Each row has a class, written after it.
-27, -12, 24, -35, -46, -5, 21, -21, -21, -35, -21, -17, -26, 27, 12, -22, -6, 27, 20, -8, 6, 1, 2, 2, 18, 23, -29, 0, -2, -18, -3, 19	k307
34, -7, 10, 13, -5, 23, 60, 15, 2, 15, -9, -15, -2, -5, -6, -39, 2, -58, -47, -17, 47, 11, -19, -1, 12, -21, 31, 8, 9, 4, -33, -32	k978
0, -23, 84, 36, -25, -10, 2, 19, -52, -37, -7, 8, 34, 21, 32, 40, -36, 22, -54, 45, -1, 15, 8, -30, 8, 42, 10, -38, 48, -21, 34, -29	k307
-45, 8, 33, -12, -17, 85, 24, -4, -8, -30, 8, -23, 31, -11, -30, 38, 19, -73, -5, -48, 17, 26, -31, 51, -8, 27, -21, 35, -56, -48, 21, -42	k998
-45, -25, 7, 9, 13, -2, 31, -20, 4, 16, -7, 6, 15, -43, 5, 74, 12, 10, -79, 10, -49, 54, 5, -19, -13, 11, -13, 7, 19, -28, 10, 4	k402
-42, 3, -1, 18, -37, 46, 47, -10, 9, 32, -28, -43, 1, -17, 18, 39, 37, 18, -51, -32, -23, 62, 23, -19, -35, 1, -7, -1, 40, 29, 28, -14	k978
15, -19, 1, 26, -5, 12, 55, 13, 13, 13, -29, -1, 14, -4, 3, -43, 14, -22, -21, -1, 38, 18, -17, -17, -8, -23, 48, 6, 25, 5, -22, -11	k307
0, -3, -40, -42, -52, 81, -5, 4, -14, 33, 63, -11, -14, -24, 7, -8, 22, -15, 4, -36, -3, -6, -28, 36, 15, -2, 16, -18, -12, 38, 12, 21	k946
-37, -11, 40, -39, -39, -13, -1, -14, -23, -22, -3, -20, -28, 10, 8, -14, -13, 15, 0, -2, -2, 11, 3, 6, 25, 15, -19, 0, -5, -17, 4, 16	k402
-22, -7, 27, -50, -46, 2, -8, -9, -15, -23, -13, -20, -41, 29, 22, -35, -25, 4, 29, -4, 2, -9, 11, 2, 27, 8, -31, -2, -2, -5, -4, 39	k946
-27, -7, -9, 0, -7, 31, 22, 10, 38, 11, -24, -39, 16, 39, 27, -16, -6, 21, -10, -18, -16, -14, 8, -8, -4, 18, -28, -14, 6, 4, -26, -26	k736
-2, -11, 28, 51, -3, -16, 47, -28, 16, 36, -48, -11, -6, 1, 2, 25, 8, 18, -21, -10, -59, 32, 1, -27, -37, -19, -15, 3, 29, -1, 7, 12	k711
3, 10, -47, -18, -30, 44, 21, -14, -4, 35, 33, -34, -10, -3, 13, -21, 25, 38, -16, -61, -25, 1, 18, 33, 5, 0, 13, -15, 5, 30, -1, 14	k10
-33, -3, 10, 23, -38, 61, 54, 1, 10, 0, -26, -52, 21, -1, -4, 8, 17, -44, -12, -47, 30, 33, -17, 26, -29, -3, -16, 30, -27, -7, 9, -55	k307
-48, -2, 46, 9, -4, 30, 10, 6, 9, -6, -14, -55, 43, -17, -10, 77, -23, -63, -48, -5, 21, 65, 3, -7, -35, 14, -22, 53, -30, -27, 28, -60	k711
-9, 14, 50, -46, -55, 64, 40, -19, -42, -10, 8, -34, 45, 2, -53, 7, 13, -114, -7, -44, 53, 65, -36, 30, -11, 23, 29, 9, -27, -23, 19, -52	k392
1, 13, -48, -18, -15, 57, 33, 12, 21, 11, -28, 27, -34, 49, 4, 15, 21, 14, -49, 7, -10, -11, -29, 19, -6, 42, -14, -2, -41, 57, 20, -9	k946
-35, 5, 82, 39, -14, 11, 13, 1, -20, 11, 12, -21, 9, -46, 20, 17, -7, -57, -3, -4, 33, 56, -12, -12, -19, -12, -16, 34, -4, -13, 31, -30	k736
-22, -5, -49, 36, 49, -18, 69, -34, 41, 22, -59, 15, -20, 24, 12, -17, 31, 18, -41, -17, -26, 30, -32, 6, -14, -5, -35, 21, 19, -12, -10, 14	k10
-54, 8, -34, -10, 0, 83, 31, -19, 1, -1, 11, -51, 15, -9, -1, 2, 23, -45, -54, -72, -1, 32, -4, 43, -10, 15, -22, 22, -19, -40, 9, -28	k10
4, -10, -1, -46, -48, 45, 17, -8, -29, 30, 43, -12, -3, -13, -8, -10, 17, 15, -13, -47, -18, -2, -20, 13, 20, 3, 26, -33, -4, 39, 4, 8	k402
40, -17, 43, 23, 7, -85, -22, 26, -17, -31, -17, 27, 6, 27, 2, -8, -49, 41, 14, 81, 30, -22, -5, -33, 14, -11, 33, 17, -2, 16, 12, 1	k307
-29, 18, 60, -2, -20, -37, 7, -8, -38, -58, -44, -17, 16, 46, -36, -5, -60, -17, -34, 54, 43, 44, 38, 16, 25, 30, 19, -29, 32, -27, 13, -30	k978
-32, -5, 36, -22, -56, 56, 74, 1, -23, 22, 21, -71, 48, -11, -48, 30, 8, -35, -61, -56, -2, 36, -17, 9, 18, 7, 19, 11, -6, 10, 18, -48	k392
-28, -32, -17, 44, 26, -22, 41, 4, 17, 12, -38, -19, 25, -4, 34, 37, 15, 45, -74, 17, -50, 69, 8, -43, -22, -16, 9, -9, 58, -5, 18, 31	k60
-30, -1, 40, -37, -48, -12, 4, -4, -20, -24, -1, -42, -3, 23, 4, -16, -15, 16, 12, -2, 13, 12, 20, -2, 21, 6, -20, 13, 0, -17, 4, 10	k392
-11, -23, -1, 19, 24, -78, 2, -24, 13, 14, -45, -36, 7, 22, 14, -16, -20, 77, -24, 40, -71, 31, 33, -66, -24, -33, 30, 6, 40, -11, 10, 49	k736
-43, -1, 41, -35, -36, -14, -12, -15, -14, -23, -9, -37, -18, 29, 19, -26, -20, 16, 31, 3, -9, 7, 13, -11, 13, 21, -28, -1, 4, -21, 5, 17	k736
-45, 6, 0, -3, -5, 84, -5, -3, -4, 11, -24, -73, 37, 30, -15, 28, -3, -74, -70, -21, -15, 32, -1, -9, -51, 29, 12, 11, -18, -12, 31, -70	k736
-12, -13, -31, 33, -13, 9, 42, 9, 10, -4, 4, 24, 26, -15, -38, 47, 24, 57, -20, 6, -60, -18, -13, 17, 5, 9, 17, -5, -14, 7, 17, 1	k307
-11, 20, 2, -14, 9, 84, 22, -32, -19, -10, -34, 6, -3, 9, -39, -8, -14, -109, -56, -15, 15, 26, -3, 27, -28, 7, 3, 9, -44, -32, -1, -18	k946
42, -13, 1, 19, -11, 18, 45, 29, 22, 25, -25, 5, -1, 12, 6, -37, -10, -19, -35, 11, 9, -7, -9, -13, 7, -21, 49, -1, 10, 29, -26, -2	k946
13, 1, -26, -15, -59, 43, 11, 1, 1, 35, 36, -55, 0, -4, 16, -14, 11, 17, 12, -31, -4, 20, 1, 35, 1, -4, 32, -38, 26, 32, -10, 8	k60
-19, -4, -30, -5, -9, 23, 32, 6, 40, 9, -32, -50, -3, 41, 31, -3, -8, 31, -29, -24, 12, -7, 23, 8, 3, 11, -50, -11, 16, 16, -33, -35	k978
-43, -10, 29, -25, -39, -7, 2, -3, -6, -24, -15, -39, -24, 26, 23, -21, -11, 26, 5, -5, -6, 18, 12, -8, 11, 13, -25, 4, 11, -21, 8, 30	k711
-47, 8, 18, -34, -29, -7, 5, -24, -16, -30, -6, -25, -23, 20, 12, -31, -10, 21, 20, -25, -2, 13, 18, 23, 29, 25, -29, 1, 13, -27, 3, 25	k10
19, 5, -61, -34, -58, 54, 11, 4, -4, 29, 45, -36, -17, -2, -5, -28, 29, 15, 18, -36, -8, 5, -15, 45, 8, -10, 40, -22, -15, 47, -6, 28	k60
-19, -21, -6, -4, -6, 20, 23, 9, 43, -1, -44, -49, 17, 59, 36, -15, -19, 42, -7, -10, -10, -5, 15, 3, 6, 9, -28, -3, 17, -5, -44, -10	k998
-32, -16, -18, -39, -21, 110, 26, 11, -29, -19, 33, -38, 37, -1, -43, 11, 11, -109, -60, -62, 6, 10, -65, 43, 13, 15, 4, 12, -59, -32, 33, -33	k946
-2, 28, -15, 55, 40, -26, 56, 3, 37, -18, -74, 40, -25, 56, -30, 8, -4, -6, -58, 39, -6, -16, 5, 38, 1, 41, -13, 21, -19, -7, -9, -43	k10
-9, -18, -27, 8, 35, -23, 6, -27, 16, 2, -42, -18, 32, 22, 8, 55, -12, 6, -67, 34, -70, 46, 38, -27, -46, 16, -3, 1, 1, -49, -7, 2	k736
-34, -18, -18, -12, -18, 49, -2, 13, 25, 5, -52, -40, 2, 54, 42, -32, -26, -1, -6, -17, -7, -2, 20, -15, -6, -11, -37, -15, 19, 22, -23, 8	k946
-37, -7, -12, 1, -8, 44, 23, 3, 42, 6, -40, -30, -1, 47, 23, -37, -6, 15, 0, -29, -2, -12, -5, -1, -2, 6, -44, -12, 14, 0, -34, -6	k711
-22, -7, -62, -2, 5, 15, 36, -8, 7, 1, 5, 12, 2, 4, -31, 6, 31, 7, -1, -22, -30, 12, -42, 42, 15, -5, -10, -18, -14, 9, 5, 30	k60
10, -13, 28, 8, 4, 7, 40, 21, 16, 8, -25, 6, 18, -6, -1, -31, -2, -32, -45, 11, 40, 25, -14, -21, 1, -8, 56, 5, 11, 2, -23, -25	k402
-12, 3, 23, 55, -2, 38, 38, -31, 19, 20, -28, -42, 53, -25, -4, 71, -16, 20, -66, 3, -37, 38, 44, -9, -60, 13, 15, -3, 24, -34, 1, -58	k307
-54, 0, 24, -1, -13, 54, 36, -31, -31, -16, 15, -36, 42, -17, -28, 55, -21, -53, -50, -54, -30, 38, 4, 47, 16, 30, -44, 3, -13, -57, 2, -34	k10
34, 12, -40, -18, -46, 48, 8, -18, -13, 43, 39, -18, -3, 5, -27, -21, 19, 16, 12, -25, -22, -13, -17, 27, -9, -26, 30, -4, -27, 44, -4, 13	k392
-33, 16, 23, -14, -10, 60, 43, -24, 2, -7, -8, -63, -8, -5, -1, -18, 10, -55, -29, -65, 25, 15, 21, 35, -9, 18, -17, -14, 9, -52, -12, -34	k60
-21, -19, 20, 3, 4, 34, 26, 10, 30, 2, -51, -37, 26, 53, 36, -19, -16, 23, -15, -21, 1, 1, 8, -19, -1, 2, -22, -7, 27, 5, -32, -15	k998
-40, 1, 35, -36, -39, -7, 1, -12, -12, -21, -8, -25, -26, 28, 19, -38, -11, 12, 30, -1, 0, 7, 1, -4, 19, 23, -25, -2, 0, -13, 0, 20	k736
-21, -8, 33, -43, -52, 0, -4, -8, -18, -22, -16, -30, -34, 34, 20, -30, -32, 7, 19, 2, -2, -2, 11, 2, 26, 10, -24, -5, 2, -4, 0, 31	k946
5, -22, -1, 56, 10, -3, 89, -15, 11, 3, -28, -12, 30, -5, -9, 9, 15, 32, -104, 16, -37, 29, -2, -6, -12, 13, 55, -19, 49, -57, 0, -18	k307
-38, 8, 24, -28, -34, -16, 0, -16, -15, -30, -9, -27, -28, 30, 20, -26, -16, 24, 24, -18, 2, 6, 22, 23, 30, 26, -37, 3, 9, -18, 0, 18	k10
40, -12, -5, 30, -7, -8, 74, 7, 25, 24, -43, 4, -16, 6, -3, -38, 17, -15, -31, 12, 29, 4, -9, -8, -10, -16, 46, 17, 12, 12, -34, -17	k307
8, 8, -23, 31, 7, 19, 28, 18, 29, 14, -13, -4, 12, -1, -4, -32, 8, -22, -18, -4, 16, 14, -4, 13, -4, -13, 46, 23, 7, 7, -17, -15	k10
-38, -3, 46, 26, -17, 27, 26, -21, -1, -5, -37, -19, 66, 0, -27, 88, -22, -44, -32, 10, -62, 59, 15, -6, -37, 37, -14, -7, -3, -41, 4, -44	k736
36, -6, 8, 47, 0, 9, 43, 3, 10, 30, -28, -16, 3, -5, 1, -9, -5, -39, -55, 17, 13, 30, -2, -15, -19, -27, 40, 8, 31, 3, -26, -28	k978
28, 33, 31, 5, -1, -16, 26, 14, -29, -23, -45, 63, -39, 17, -37, 10, -1, -62, -39, 56, 58, 20, 15, 3, 0, 24, 27, 15, -27, 36, 14, -25	k978
-14, -16, -5, 2, -17, 40, 28, 18, 44, 13, -33, -49, 6, 48, 42, -15, 7, 38, -7, -28, -7, -12, 8, 5, -2, 9, -19, -3, 19, 10, -29, -16	k998
-14, -19, 2, 31, 11, 16, 7, -22, -19, -10, -57, -14, 32, 25, -2, -17, -21, 2, -75, 11, -59, 51, 30, -26, -39, -28, 39, -21, 16, -35, -2, 23	k402
-17, -22, -18, -7, -42, 21, 23, 8, 20, -1, -34, -65, 11, 44, 36, -21, -10, 55, -3, -27, -10, -9, 32, -5, -6, -1, -17, -11, 15, 13, -24, -9	k307
-64, -4, 16, 26, 47, 10, 5, -11, 13, -28, -32, 18, 66, 4, -16, 3, -9, -8, -16, 19, -20, 38, -18, -26, -20, 13, 4, -19, 26, -53, 17, -6	k736
28, -22, -10, 15, -25, 0, 55, 15, 11, 22, -29, -18, 7, 3, 6, -13, 14, -5, -37, 7, 17, 25, -1, -16, -12, -14, 54, 11, 17, 20, -17, -12	k307
